Below is a small trained network, with its code and all its weights. Each question gives an input and a target symbol and asks what happens when units are switched off, that is, made to give their printed mean instead of their output.

import numpy as np


def w(rows, s, z=0):
    codes = np.array(rows[::2]) - 128.0
    scale = np.full(codes.shape[1], s)
    scale[-1] = z or s
    return codes * scale


def f(y):
    return y / 2 * (1 + np.tanh(0.7978845608 * (y + 0.044715 * y**3)))


def softmax(a):
    e = np.exp(a - a.max(-1, keepdims=True))
    return e / e.sum(-1, keepdims=True)


def log_softmax(a):
    a = a - a.max(-1, keepdims=True)
    return a - np.log(np.exp(a).sum(-1, keepdims=True))


def net(x, mask):
    ids = ['βγζθμπσφψω'.index(c) for c in x.split()]
    T = len(ids)
    res = E[ids] + P[:T]
    r = res
    for j in range(2):
        rows = slice(2 * j, 2 * j + 2)
        q, k, v = (r @ M[0][rows].T for M in (Q, K, V))
        z = softmax(np.where(np.tri(T) > 0, q @ k.T / 2**0.5, -1e9)) @ v
        o = O[0][rows]
        res = res + np.where(mask[j], z, o[:, -1]) @ o[:, :-1]
    y = f(res @ A[0][:, :-1].T + A[0][:, -1])
    res = res + np.where(mask[2:10], y, B[0][:, -1]) @ B[0][:, :-1]
    return log_softmax(res[-1] @ U[:, :-1].T + U[:, -1])


Q, K, V, O, A, B = {}, {}, {}, {}, {}, {}
E = w([
[149,96,112,159,160,137],'β',
[134,158,37,124,106,140],'γ',
[127,142,141,102,85,163],'ζ',
[126,138,238,197,93,253],'θ',
[223,69,171,101,225,140],'μ',
[171,141,112,63,152,163],'π',
[169,135,214,192,140,84],'σ',
[119,143,112,59,79,65],'φ',
[151,35,220,193,126,16],'ψ',
[194,34,224,66,140,184],'ω',
],0.017)
P = w([
[251,179,88,133,76,133],'0',
[111,152,158,122,65,160],'1',
[142,131,123,148,71,172],'2',
[142,146,141,149,63,179],'3',
[155,140,130,35,116,94],'4',
[125,141,107,112,181,174],'5',
],0.014)
Q[0] = w([
[57,85,148,207,153,49],'head 0',
[193,110,115,73,176,225],'head 0',
[176,108,129,131,2,155],'head 1',
[34,174,131,139,166,92],'head 1',
],0.0084)
K[0] = w([
[8,40,184,149,138,106],'head 0',
[192,164,155,186,87,95],'head 0',
[254,141,182,159,93,115],'head 1',
[56,21,162,89,132,182],'head 1',
],0.01)
V[0] = w([
[226,123,31,95,147,99],'head 0',
[63,190,116,191,76,56],'head 0',
[143,125,72,184,200,11],'head 1',
[105,139,1,63,86,141],'head 1',
],0.009)
O[0] = w([
[41,170,130,190,65,101,255],'head 0',
[202,110,204,192,149,24,80],'head 0',
[39,201,118,219,140,157,67],'head 1',
[110,142,253,84,2,115,135],'head 1',
],0.0097,0.0096)
A[0] = w([
[213,183,152,35,148,189,253],'neuron 0',
[119,123,74,126,126,81,115],'neuron 1',
[111,98,93,110,61,167,96],'neuron 2',
[130,39,104,184,106,110,192],'neuron 3',
[128,66,95,121,175,162,177],'neuron 4',
[49,143,153,107,89,82,55],'neuron 5',
[248,166,131,88,63,195,220],'neuron 6',
[132,88,178,116,132,177,226],'neuron 7',
],0.011,0.0053)
B[0] = w([
[147,82,86,210,116,156,223],'neuron 0',
[196,146,206,139,116,182,138],'neuron 1',
[108,182,182,2,213,75,205],'neuron 2',
[49,163,123,132,103,194,148],'neuron 3',
[172,165,136,102,75,120,181],'neuron 4',
[189,159,165,155,140,137,202],'neuron 5',
[68,48,133,147,130,110,255],'neuron 6',
[131,186,34,94,76,87,181],'neuron 7',
],0.01,0.018)
U = w([
[161,163,115,180,74,23,88],'β',
[137,187,73,95,175,133,167],'γ',
[159,168,80,142,95,75,47],'ζ',
[88,175,101,161,84,115,147],'θ',
[191,37,176,115,115,211,127],'μ',
[83,74,123,118,93,28,121],'π',
[140,157,81,255,131,49,253],'σ',
[90,114,164,85,132,82,39],'φ',
[150,172,144,184,77,16,183],'ψ',
[117,99,71,42,122,93,6],'ω',
],0.0071,0.0054)

Each question gives the input, a string of symbols that net reads in full, and the target symbol t.
The units are the heads (2 rows each of Q, K, V and O) and the neurons (one row each of A and B). Each row of codes is followed by its name. A weight is (code - 128) times the scale printed after its matrix; where a second scale follows, it is the last column's (O, A, B and U).
mask holds one flag per unit, heads first, then neurons. A switched-off unit (its flag False) gives its mean, the last column of its rows in O or B, instead of its output. The means were averaged over made-up inputs and are rounded, as every weight is.
A unit's drop is (log p(t) with every unit on - log p(t) with that unit switched off) / (log p(t) with every unit on - log p(t) with every unit switched off).
The circuit of an input: a set's keep is (log p(t) with only the set's units on - log p(t) with every unit switched off) / (log p(t) with every unit on - log p(t) with every unit switched off). Starting from all 10 units, units are removed one at a time, each time the one whose removal leaves the highest keep (on an exact tie, the one counted first), for as long as the keep stays at least 0.8.
units of the circuit, in order: the units of the circuit, biggest drop first
unit that matters most: the unit with the biggest drop
k most important neurons: the k neurons with the biggest drops, biggest first
heads that matter: for each layer, one digit per head in row order, 1 if its drop is at least 0.15 and else 0, layers parted by /
drop of u: that unit's drop, to one decimal
input ψ ω μ, target σ: unit that matters most	neuron 2
input ψ ω θ, target σ: heads that matter	01
input γ π μ π θ, target ψ: units of the circuit, in order	head 0; head 1; neuron 5
input γ θ γ β, target ψ: units of the circuit, in order	head 1; head 0
input θ φ ζ γ β ζ, target μ: 2 most important neurons	neuron 0; neuron 2
input ζ γ ψ γ, target π: units of the circuit, in order	head 1; neuron 5; neuron 6; neuron 4
input ζ θ ζ, target π: units of the circuit, in order	head 1; neuron 6
input μ γ β β φ, target γ: units of the circuit, in order	head 0; neuron 6; head 1; neuron 2
input θ γ γ, target μ: units of the circuit, in order	head 1; neuron 1; neuron 7
input β μ β ζ σ, target σ: units of the circuit, in order	neuron 2; head 1
input π μ γ σ ζ ω, target ω: 2 most important neurons	neuron 7; neuron 2
input ζ μ β π, target π: units of the circuit, in order	neuron 6; head 1; neuron 5
input γ ζ θ ζ, target ψ: units of the circuit, in order	head 0; neuron 5; head 1
input ω ζ β π, target ω: unit that matters most	head 0
input ω β μ φ μ, target ω: units of the circuit, in order	head 0; neuron 5
input μ ψ θ π β θ, target γ: units of the circuit, in order	head 0; neuron 2; head 1
input θ ψ ζ φ μ, target μ: 2 most important neurons	neuron 0; neuron 2
input θ β φ, target μ: units of the circuit, in order	head 1; head 0; neuron 1
input γ φ ψ γ γ γ, target ψ: units of the circuit, in order	head 0; head 1; neuron 5
input γ ζ θ, target ψ: most important neuron	neuron 5
input θ π β, target μ: units of the circuit, in order	head 1; head 0
input μ γ ω, target γ: 2 most important neurons	neuron 6; neuron 2
input ω φ β, target ω: 2 most important neurons	neuron 5; neuron 2
input μ θ π μ, target γ: 2 most important neurons	neuron 6; neuron 2
input ω θ γ μ, target ω: 3 most important neurons	neuron 7; neuron 2; neuron 5
input θ ω γ ω π, target μ: drop of neuron 0	0.9
input θ β π, target μ: drop of neuron 0	0.6
input γ β γ, target ψ: drop of head 0	0.6
